In the rows, 128 means zero.
Here are made-up elements, facts about them, and rows of numbers that follow some of those facts. Name the element behind each unnamed row.

Facts:
kloflum Ω:klepevuk Σ:flido δ:230
lamil Ω:divom δ:394
skegral Ω:gaton δ:230
flufem Ω:refam δ:615
punaver Ω:brepudrom Σ:dranal δ:557
sistuplom Ω:rusku Σ:grudram δ:394
voflin Ω:lamil Σ:gubrok δ:507
mefli Ω:trizel δ:615
lutrir δ:394
vozun Ω:rigo δ:507
bruti Ω:flipeflom δ:615
ditrun Ω:flipeflom δ:394
tavi Ω:vetelo δ:507
kladu Ω:trate δ:230
kubruskin Ω:tanom Σ:flipeflom δ:394
lodeze Ω:lamil δ:230
stostus Ω:vetelo Σ:gubrok δ:230
pabren Ω:deta δ:615
brales Ω:refam δ:394
zili Ω:rigo δ:507
diskos Ω:tigrudru Σ:plifol δ:394
trizel Ω:skasu δ:557
flestul Ω:trate δ:507
fliple Ω:tigem δ:557
kledrun Ω:dranal δ:477
peklel Ω:deta δ:477
trustogron Ω:lutrir δ:507
zuzogri Ω:lutrir δ:230
nifine δ:230
muruple Ω:divom δ:477
mogril Ω:divom δ:477
dostom Ω:mogril Σ:plotrul δ:557
braflekek Ω:divom δ:615
fenur Ω:gotoster δ:230
tigem Ω:rusku δ:230
stedrobri Ω:skasu δ:230
plifol Ω:stodu δ:557
vezere Ω:brepudrom δ:477
travek Ω:druplim δ:477
druplim Ω:kivok δ:230
refam δ:230
vetelo Ω:kivok δ:477
bruflu δ:230
lere Ω:druplim δ:615
tridol Ω:vagedres Σ:vetelo δ:394
lelas Ω:stodu δ:557
butregru Ω:druplim δ:557
griflas Ω:tigrudru Σ:drutrim δ:394
brita Ω:klepevuk δ:394
nudragram Ω:dranal Σ:tridol δ:557
grugrum Ω:divom δ:394
mitras Ω:bribron Σ:bruflu δ:615
bretril Ω:grugrinam δ:477
bribron Ω:truskon δ:557
detril Ω:bruflu δ:230
bibruri Ω:lutrir δ:615
grudram Ω:refam δ:557
klepevuk δ:557
mada Ω:duvevis δ:507
kunur Ω:klepevuk δ:507
dadrus Ω:lutrir Σ:plotrul δ:477
grestol Ω:grugrinam δ:507
flabras Ω:gaton Σ:drekle δ:230
fisi Ω:tigrudru δ:394
rovim Ω:tigrudru δ:507
togugim Ω:trustogron δ:507
grugrinam Ω:lutrir δ:394
fliskil Ω:duvevis Σ:flekis δ:394
mesol Ω:deta Σ:zuzogri δ:394
gedruze Ω:lamil Σ:kunur δ:557
rupel Ω:lamil δ:615
lagrom Ω:kunur δ:477
lakli Ω:gidur δ:615
tegrum Ω:tigem δ:394
flido Ω:flipeflom δ:557
plike Ω:tanom δ:615
miflel Ω:kunur δ:615
februm Ω:trizel Σ:vozun δ:615
kleskun Ω:duvevis δ:557
statras Ω:trate δ:557
trogran Ω:klifligrur δ:507
neklen Ω:mogril Σ:bruflu δ:507
meto Ω:mogril Σ:desku δ:394
flebro Ω:duvevis δ:394
gidur Ω:nifine δ:394
zotuske Ω:gidur δ:557
miflal Ω:kivok Σ:grugrinam δ:394
tustotrak Ω:tigrudru δ:615
gubrok Ω:gaton δ:477
dranal Ω:nifine δ:557
klebrem Ω:gaton Σ:gubrok δ:394
retu Ω:tigem Σ:brogiski δ:394
skidro Ω:trustogron δ:557
brugrur Ω:brepudrom Σ:tanom δ:230
stovam Ω:tigem Σ:truskon δ:615
loskem Ω:flipeflom Σ:lagrom δ:394
deta Ω:truskon δ:557
dragrisek Ω:vagedres δ:394
gaton Ω:klepevuk δ:557
lefer Ω:druplim δ:230
riduk Ω:flipeflom Σ:lamil δ:394
trate Ω:skasu δ:477
zudafli Ω:refam δ:557
drutrim Ω:gotoster δ:557
divom δ:557
lebruk Ω:dranal Σ:rusku δ:394
beva Ω:stodu δ:230
voplen Ω:bribron δ:394
desku Ω:rusku δ:615
greti Ω:trate δ:615
kosum Ω:deta δ:230
makli Ω:truskon δ:477
vavor Ω:bruflu Σ:divom δ:230
truskon δ:507
dokla Ω:deta δ:507
brudes Ω:trizel δ:230
budren Ω:trustogron Σ:kladu δ:615
binusu Ω:stodu Σ:lamil δ:557
klifligrur Ω:rusku δ:557
vevilo Ω:stodu δ:477
plovotri Ω:skasu Σ:stelel δ:615
grogum Ω:truskon δ:507
stazok Ω:tigrudru Σ:flekis δ:394
gugru Ω:klifligrur δ:507
stodu Ω:refam δ:394
plotrul Ω:tigem δ:557
gotoster Ω:divom δ:557
pebon Ω:mogril δ:557
nipok Ω:bribron Σ:skasu δ:477
zagete Ω:trustogron Σ:klepevuk δ:477
stelel Ω:muruple Σ:gotoster δ:615
drekle Ω:kivok Σ:peklel δ:507
skasu δ:477
dratik Ω:muruple Σ:rigo δ:477
viflun Ω:nifine δ:507
brepudrom Ω:truskon δ:230
vozak Ω:klepevuk Σ:gugru δ:477
flekis Ω:skasu Σ:vetelo δ:230
tigrudru Ω:nifine δ:230
kazuk Ω:gidur δ:477
raflus Ω:kivok Σ:tridol δ:557
tanom Ω:skasu δ:477
kivok δ:394
dratrugum Ω:bruflu δ:507
zuzekel Ω:vagedres Σ:gidur δ:394
bedre Ω:trizel Σ:gidur δ:615
leris Ω:dranal δ:615
rofu Ω:muruple δ:477
vagedres Ω:kivok δ:557
rusku δ:557
flipeflom Ω:kivok δ:615
grupo Ω:deta δ:477
volitas Ω:flipeflom Σ:bruflu δ:394
lozar Ω:trate δ:477
rigo Ω:truskon δ:557
fibramas Ω:brepudrom Σ:tridol δ:394
vugren Ω:rusku δ:394
gares Ω:klepevuk Σ:gubrok δ:394
vustos Ω:lamil Σ:lutrir δ:615
tritren Ω:trizel δ:477
nitrem Ω:vetelo δ:230
skepetras Ω:gaton δ:477
poples Ω:duvevis Σ:plifol δ:557
brogiski Ω:druplim δ:615
goflur Ω:kivok δ:394
duvevis Ω:bruflu δ:230

Known rows:
butregru: [123  93 176  86 113  87 113 133 183  78 172 136 155 121 171 139 134 127
 130 220 108  72 144 158  89 189]
druplim: [118 113 167 126 132  81 127 114 205  43 144 129 162 157 176 133 108 155
 102 214  89 109  80 146  95 166]
goflur: [148  94 165 107 117  88 120 108 149  68  93 133 172  88 157 103  94 120
 103 185 128  76 131 160  96 168]
stedrobri: [131 138 142 130 134 129 124 148 128 146 149 151 102 132 121 134 151 131
 154 120 146 106 128 116 144 136]
gotoster: [110 151 128 140 158 155 152 150 150 130 172 131  94 147 156 140 148 174
 104 120 113 138  76 132 134  93]
fibramas: [148 165 111 116 123 136 151 129 133 156 116  92 112 112 114 159 138 144
 130 102 144 134 204  47  87  88]
tridol: [186 119 151  62 117 103 171  94 163  45 115  79 175 102 161 143  74 145
 111 187 123  99 225  50  67 157]
dostom: [145 123 108 108 125 163 131 143 117 174 169 161 114 120 166 159 174 118
 127 127 131 141 154 127 139 121]
rusku: [126 145 135 136 152 146 153 139 153 115 165 132  93 148 163 131 141 173
 103 145 106 125  77 128 133 107]
lelas: [122 142 144 103 127 139 135 159 129 146 170 146 116 127 139 130 150 134
 141 137 141  93 113 143 129 127]
nifine: [110 120 105 134 158 162 158 139 120 121 141 122  88 178 149 131 136 171
 122 152 109 146  81 123 156 126]
tustotrak: [128 122 134 134 130 122 125 130 107 142 141 123 125 149  88 129 131  97
 133 110 142 131 136 130 128 132]
dokla: [108 133 122 149 134 118 117 121 101 172  97  97  91  89  89 101 136 126
 128  97 131 130 157 130 139 123]
truskon: [102 134 113 191 164 126 134 106 130 152  77  96  63 123 116 111 132 166
  87 108 106 160 107 125 132 104]
trogran: [112 132 135 136 128 124 127 115 102 144  90  97 121  96 105 105 121 123
 124 114 121 128 149 145 119 127]
vezere: [109 136 117 151 123 123 122 145  96 157  99 124 122 161  87 124 128 102
 151  86 160 145 130 115 141 133]
dragrisek: [143 103 166 104 117  86 120 107 147  73 105 127 164  97 162 107 104 127
 127 188 119  86 142 160  99 183]
loskem: [223 110 137  99 112 123 135  58 108  61  95 156 184  68 191 104  90 116
 115 156 131  84 141 146 124 148]
stazok: [121 117  83  93 126 157 141 124 112 151 114 106 146 115 141 143 130 124
  99 116 122 148 178 107 138 117]

Which element is each row?
No name comes twice in this set of rows, the named rows included.
[147 112 173 143 130  72 157  81 193  10 100 108 176 173 147 129  69 155
 110 184 121 130 108 106  84 162] -> vetelo
[172  88 156 124 119  85  88  61 159  87  69 133 176  64 175 111 124 106
  79 171 104 117 175 149 101 167] -> drekle
[177 117 147  48 123 114 152 106 175  58 170 130 173 116 178 150  96 138
 110 199 126  78 189  73  80 157] -> raflus

Now the same elements, written a new way:
Some elements and their rows:
tridol: [144 179 149 166 165  70 141  72  83 134 157 185 127 173 100 113 132 102
 138 175 105  83 168 233 161 153 119 148 155 149 155 114 118 114 100 154
  94 119 154 122 119 154 202 102  47 186 143]
bedre: [115 125 163 114 108 113 124  90 133 121 150 105 144 130 126 115 159 150
 118 101 168 142 124 110 152 122 124 129 163 127 115 114 123  94 141 135
 121 144 124 147 123 122  90 140 115 125 138]
brales: [112 138 111 111 141 149 148 144 136 108 134 135 112 120 116 162 104 110
 121 154  45 129 117 104 123 155 137 106 114 103 121 124 137 113 139 182
 139 117 130 141 107 107 124 119 152 153 112]
stedrobri: [154  99 120 135 136 117  98 137 136 149 102 128 136 127 135 123 139 126
 132 117 155 121 112 151  96 105 124 133 118 147 151 160 138 171 114 108
 142 148 129 114 148 134 139 138 116 110 130]
kivok: [107 163 117 158 119 127 185 140 104 128 125 179 123 134 152 102 110 154
 153 143 126 120 155 170 160 138 116 121 121  97 126  86 104 127 131  80
 113  89 137 104 135 141 189 102 116 119 148]
truskon: [147 121 117 138 111 136 119 175 139 130 115  98 142  88 120 102 144 119
 114 106 157 148 145  96 135 145 125 132 114 130 104 148 111 152 130  91
 106 126 121  99 122 138 108 150 128 118 111]
bribron: [141 112 160 154 114 130 110 142 115 143 123 105 134 126 147 100 131 106
 133 109 189 173 130 109 137 146 141 154 146 113 129 127  92 153 118  95
 110 138 113 103 149 142 102 168 124  77 138]
fliskil: [141 109 150 118 106 134 131  77 116 110 134 157 160 168 145 147 140 123
 144 129  99 141 127 144 149 145 128 162 114 179 122 140 116 131 112 143
 114 119 152 195 122 139 116 157 102 120 117]
skasu: [110 144 107 138 124 165 140 177 126 109 133 130 124 105 114 153 110 113
 113 142  65 147 132  83 135 156 133 112 107  89 108 138 116 150 135 115
 116 113 118 135 110 140 148 145 154 140 103]
peklel: [137 136 136 129 139 158 107 107 135 142 139 111 156 151 112 158 149 137
 128 100 121 159 111 106  95 108 109 110 121 139 143 125 149 135 106  87
 135 161 129 161 137 114 129 146 170 148 135]
kloflum: [144 105 123 135 132 108  96 121 128 145 114 133 140 131 131 127 147 137
 129 111 173 111 108 155 104  94 120 132 125 146 153 163 135 176 116 104
 137 151 129 120 146 148 143 139  99 107 131]
gedruze: [146 105 176 139 123 108  94  84 121 150 133 110 144 160 148 111 154 133
 137  97 217 151 119 141 126 106 129 158 162 149 150 125 120 134 108 104
 125 160 121 133 162 134 104 152 108  90 158]
grupo: [141 136 124 128 146 161 113 115 140 136 137 113 148 148 107 163 138 127
 126 112  96 153 119  97  94 116 111 114 113 135 141 124 153 131 107  99
 137 152 129 167 131 108 131 141 176 158 128]
togugim: [157 111 124 124 125 113 118 131 141 135 115 106 135 113 133  99 145 137
 127 113 168 122 143 144 114 119 118 129 124 162 122 150 137 121 130 110
 131 138 123 114 134 123 118 128 123 135 131]
divom: [126 139 128 134 128 148 131 167 125 128 136 129 131 109 122 132 119 107
 131 121 114 164 128  83 139 151 140 132 134  97 115 114 112 150 125 127
 111 118 133 115 118 132 116 140 143 110 109]
lagrom: [117 125 121 126 134 147 129 135 132 116 127 126 122 130 124 148 114 121
 119 144  83 126 121 117 117 135 123 108 113 120 129 142 137 123 133 136
 142 136 116 146 122 122 141 133 152 145 122]
voplen: [128 103 150 132 133 128 112 121 127 127 124 105 115 137 138 131 123 105
 125 133 131 145 114 115 122 148 137 132 136 125 138 143 115 117 131 153
 138 144 108 132 140 120 101 156 136 112 138]
diskos: [103 121 142 117 118 124 121 104 126 117 142 127 129 136 124 154 141 138
 114 126 118 131 100 117 134 128 130 113 147 112 132 132 126 121 142 155
 134 145 122 153 126 129 114 145 117 124 131]
zotuske: [132 126 133 117 137 137 126 133 134 130 133 125 122 130 124 139 118 115
 136 131 108 144 123 108 122 133 136 128 136 118 132 119 137 124 124 161
 133 132 131 128 124 111 109 122 141 128 128]

Name these rows:
No name comes twice in this set of rows, the named rows included.
[ 59 175  92 122 168  91 161  75  90 116 121 188 146 131 169 143  63 118
 136 151 169  23 127 135 112  75 129 146 122 150 114 107 105  84 139  59
 107  95 152 162 131 170 131  70 124 113 162] -> volitas
[184  96 121 112 119 123 109  96 118 112 118 186 177 152 121 149 148  87
 146 148  70 122 132 166 131 146 130 183  81 217 127 192 132 188  85 161
 105 120 176 185 112 157 140 153  71 139  74] -> flekis
[103 186  85 109 124 118 212 143  86 112 130 167 140  99 154  95 104 125
 152 133 150 121 179 148 154 126 135 128 128 106  78  68  97  95 157  94
 122  77 133 117 119 133 156  99 123 149 138] -> flipeflom
[ 97 135 106 123 154 118  91 118 163 114 124 116 139  91 112 149  93 124
  97 135 126  41 119  57 112 107 118 144 109 170 106 167 134 104 126 102
  87 124 149 149  91 152  59  82 142 119 103] -> neklen
[120 156 130 164 114 124 174 137 104 143 122 179 127 138 160  84 118 161
 161 132 162 127 157 180 159 128 121 141 134 106 130  77 113 137 123  75
 109  96 144  90 140 143 185  96 107 103 153] -> vagedres

Now the same elements, written a new way:
Some rows with their names:
stostus: [115  96 117 114 124 156 156 135 120 129 127 130 134 124 138 124  91  98
 118 138 100 143 133 119 121 117  81 127  99  66 116  98]
skepetras: [136 126 123 116 135 127 139  80 123 122 130 124 126 139 126 116 113 154
 135 126 138 122 139 134 135 126 130 129 137 135 140 122]
klepevuk: [125 151 132 141 117 106 110 136 132 143 124 126 107 136 147 138 138 132
 129 124 141 119  94 130 116 126 133 129 127 106 128 130]
vagedres: [111 143 119 116 107 108 134 155 137 140 124 129 104 127 145 128  81 118
 122 130 138 128  70 120  99 144 130 131  99  77 134 122]
drekle: [117 112 120 103 123 128 152 118 129 122 131 133 121 123 115 113  79 133
 128 133 124 136 119 134 124 149 125 122 113 109 132 118]
peklel: [128 118 156 117 146 135 147  75 130 124 128 114 121 149 136 111 123 130
 140 125 141 150 119 122 127 155 134 130 151 174 136 107]
brepudrom: [121 117 158 146 138 136 124 126 136 135 123 126 114 125 164 129 215  94
 131 104 132 162  96 106 135 155 109 131 129 119 139 114]
lagrom: [134 123 127 117 132 124 136  78 123 123 131 123 119 141 124 119 116 159
 137 128 134 121 132 140 134 129 133 125 139 134 141 123]
mesol: [119 127 155 132 139 142 138 143 134 123 123 121 150 129 126 128 131 101
 131 122 129 158 123  99 124 152 128 123 144 188 112 128]
voflin: [119 121 110 138 133 176 142  97 121 124 139 127 155 153 135 135 133 100
 120 130 127 123 185 145 118  95 133 106 150  73 140 104]
griflas: [134 136 125 131 124 120 122 142 122 125 123 132 147 117 111 135 122 145
 129 124 120 122 135 118 140 117 115 120 131 153 106 150]
dostom: [124 142 115 134 146 152 117 142 134 129 132 132 138 119 145 133 109 121
 119 142 144 112 195 141  98 101 176 115 140 131 145 125]
flebro: [125 129 129 130 126 130 126 144 126 123 129 128 142 122 110 136 124 132
 130 130 118 128 130 122 130 127 132 116 133 148 114 143]
dratrugum: [132 120 128 123 130 131 137 104 125 123 130 130 131 130 121 120 129 137
 130 127 129 130 143 138 138 130 126 123 135 131 129 126]
fibramas: [133 131 151 136 141 144 134 143 135 131 125 118 147 136 106 114 126  65
 125 117 117 157 112  90 131 124 158 131 131 180 130 141]
dadrus: [137 129 123 112 143 129 142  78 124 127 123 130 131 121 140 110  90 161
 131 123 140 127 152 123 125 113 142 112 136 135 146 123]
bedre: [139 138 122 132 121 112 114 150 122 130 123 131 140 128 116 130 125 139
 127 130 129 113 140 127 152 125  92 156 125 153 103 131]
fisi: [134 133 128 132 123 118 120 140 121 125 125 130 141 119 108 137 125 149
 131 127 116 122 130 123 140 117 120 118 132 152 105 151]
tigrudru: [136 126 129 146 123 115 108 126 125 138 124 136 111 114 149 134 209 139
 129 106 123 128 109 123 152 121  95 128 117  86 133 135]

Rows to name:
No name comes twice in this set of rows, the named rows included.
[125 137 130 130 122 122 117 143 129 129 133 120 118 147 113 134 116 126
 131 145 132 112 134 147 130 138 118 154 131 153 110 123] -> plifol
[132 125 130 145 124 118 111 127 127 137 125 135 111 115 151 134 208 133
 129 106 124 130 108 123 148 125  99 128 117  84 136 133] -> nifine
[141 111 129 133 135 128 118 127 121 128 126 134 123 112 128 127 169 141
 129 126 113 125 152 134 156 118  95 136 119 131 119 132] -> stedrobri
[125 127 111 123 141 154 134  84 129 115 143 125 133 146 129 125 140 137
 131 128 144 114 170 149 121 123 164 120 148 110 168 120] -> rofu
[133 155 131 142 113  97 105 135 129 147 121 127 106 131 146 138 142 145
 130 122 139 113  92 130 125 116 121 130 126 109 121 136] -> dranal
[123 119 121 116 119 129 139 156 132 130 133 124 122 125  81 116  70  93
 123 135  96 136  85 113 119 120 168 121  98 114 137 145] -> tridol
[138 123 127 125 128 122 132 102 122 126 128 131 129 129 119 120 132 147
 130 125 127 125 142 138 146 122 116 123 134 132 123 131] -> viflun
[132 114 130 123 125 137 144  60 112 132 130 114 124 161 129 129  95 149
 135 136 116 122 125 143 124  96 114 113 145  98 122 101] -> gubrok
[130 122 146 117 143 135 148  78 128 123 127 117 128 146 136 111 119 130
 136 123 143 144 127 120 129 146 132 132 146 162 138 112] -> makli
[139 143 128 130 126 113 117 137 125 136 123 126 125 130 128 129 104 141
 126 140 133 112 142 135 129 112 119 141 128 153 108 132] -> zotuske
[113 134 113 139 134 159 122 150 133 114 140 131 154 127 115 145 150 114
 124 127 129 120 172 134 117 123 163 109 143 125 143 141] -> meto
[126 114 155 127 139 135 140 100 131 125 128 122 124 139 129 117 141 118
 135 125 131 153 123 128 132 151 130 123 147 160 125 114] -> vozun
[145 112 129 134 133 124 116 125 119 129 124 135 124 111 127 127 170 148
 129 126 112 123 153 134 159 115  90 138 119 133 115 134] -> brudes
[130 121 153 116 145 137 151  77 130 123 126 115 129 148 139 110 120 123
 137 122 144 152 124 115 128 152 133 134 149 174 137 109] -> grupo

The same elements again, as new rows of numbers:
Known rows:
fibramas: [149 122 110 121 137 130 131 131 112 138 105 129 114 136 135 140 128 118
 141 119 124 130 128 154 116 128]
voplen: [141 124  92 121 133 128 129 127 118 137 112 132 118 134 142 136 126 132
 143 115 124 131 126 143 128 130]
duvevis: [113 132 109 130 122 129 137 126 137 121 134 121 129 125 126 123 135 120
 109 131 122 130 139 117 140 120]
mogril: [109 118 167 133 131 138 132 126 155 115 123 117 141 119 125 125 128 137
 126 116 138 148 141 125 152 115]
lefer: [131 121 118 132 127 125 122 127 126 118 137 136 125 120 119 124 133 126
 125 142 129 104 127 115 113 127]
kleskun: [127 133 140 127 126 128 112 127 133 124 126 130 129 130 124 120 136 130
 129 128 136 133 125 130 120 129]
loskem: [167 109 127 134 137 130 123 126 118 138 121 129 122 124 128 124 122 126
 123 124 122  94 118 150 125 139]
volitas: [160 111 147 132 137 124 119 126 122 138 111 128 120 126 129 130 116 122
 142 140 124 103 125 147 120 130]
gubrok: [117 132 119 128 125 126 124 126 136 119 136 132 144 129 130 123 131 140
 135 118 138 130 123 127 126 136]
bretril: [121 131 133 128 130 127 125 128 136 121 129 130 139 131 122 124 130 130
 136 124 138 129 126 135 118 131]
vetelo: [110 118  64 130 131 125 130 118 164 116 125 128 143 115 127 111 119 133
 124 135 125  90 136 125 135 118]
vagedres: [124 115  87 132 130 127 117 118 155 117 118 124 135 118 127 110 130 124
 112 139 121  92 136 128 134 118]
vozak: [134 128 148 132 125 125 125 129 127 118 123 124 142 134 120 132 135 124
 138 131 139 132 127 143 111 127]
tigrudru: [111 139 116 130 120 127 138 126 138 124 138 118 131 128 125 121 133 117
 103 132 120 132 137 116 144 122]
retu: [155 124 154 129 134 129 127 129 115 143 117 124 119 132 130 129 119 125
 133 123 126 130 123 149 128 135]
rovim: [120 134 136 131 126 126 154 136 111 127 151 130 130 126 123 142 122 125
 127 135 125 130 126 112 123 133]
statras: [125 143 143 127 122 124 113 127 135 131 131 127 133 136 123 116 131 126
 123 132 132 133 123 131 123 134]
mefli: [133 139 144 127 123 125 125 129 121 142 134 126 125 134 131 126 122 129
 125 135 123 132 121 126 132 135]
zagete: [132 130 150 130 133 129 127 131 130 121 125 126 137 131 114 124 132 120
 129 125 137 129 127 144 109 132]

Rows to name:
No name comes twice in this set of rows, the named rows included.
[147 125 160 128 126 135 135 129 119 135 125 126 115 117 127 126 122 145
 138 129 137 150 128 124 131 125] -> stelel
[133 120 121 130 129 126 108 123 138 121 124 135 130 123 123 116 133 129
 130 137 133 106 125 128 116 127] -> butregru
[126 131 117 125 123 128 122 127 126 136 135 133 124 127 139 130 125 143
 132 127 126 131 121 116 139 130] -> desku
[ 94 141  78 123 134 136 166 133 141 134 148 129 125 116 119 127 108 126
 113 126 115 119 138 106 143 114] -> kunur
[154 140 145 128 125 127 137 130 112 144 125 121 120 130 121 122 121 123
 124 140 127 135 124 139 117 134] -> plovotri
[112 133 120 125 127 130 106 126 142 125 136 136 133 130 130 119 136 138
 123 117 132 127 121 119 131 132] -> grudram
[143 117 143 137 128 126 123 129 115 116 134 130 128 125 116 129 140 114
 116 141 127 107 127 126 110 130] -> stostus
[157 113 130 133 133 126 117 126 123 138 112 128 123 127 130 135 118 124
 140 137 122  99 120 148 125 124] -> miflal
[140 107  83 132 136 126 126 118 146 135 114 124 128 118 139 120 112 127
 124 135 112  84 132 137 149 122] -> kivok
[127 130 196 126 140 144 113 134 141 131 118 129 117 122 103 120 128 124
 129 123 141 140 130 135 116 113] -> gedruze
[116 130 132 122 136 119 137 120 143 145 119 120 121 129 149 111 103 133
 130 126 118 143 142 123 160 139] -> gidur
[144 122 164 130 138 131 117 131 122 142 120 127 123 137 131 136 124 120
 126 116 120 121 119 146 136 135] -> sistuplom
[126 119 113 133 130 126 150 132 114 121 147 135 130 117 123 139 121 126
 130 142 123 104 127 110 116 129] -> tavi

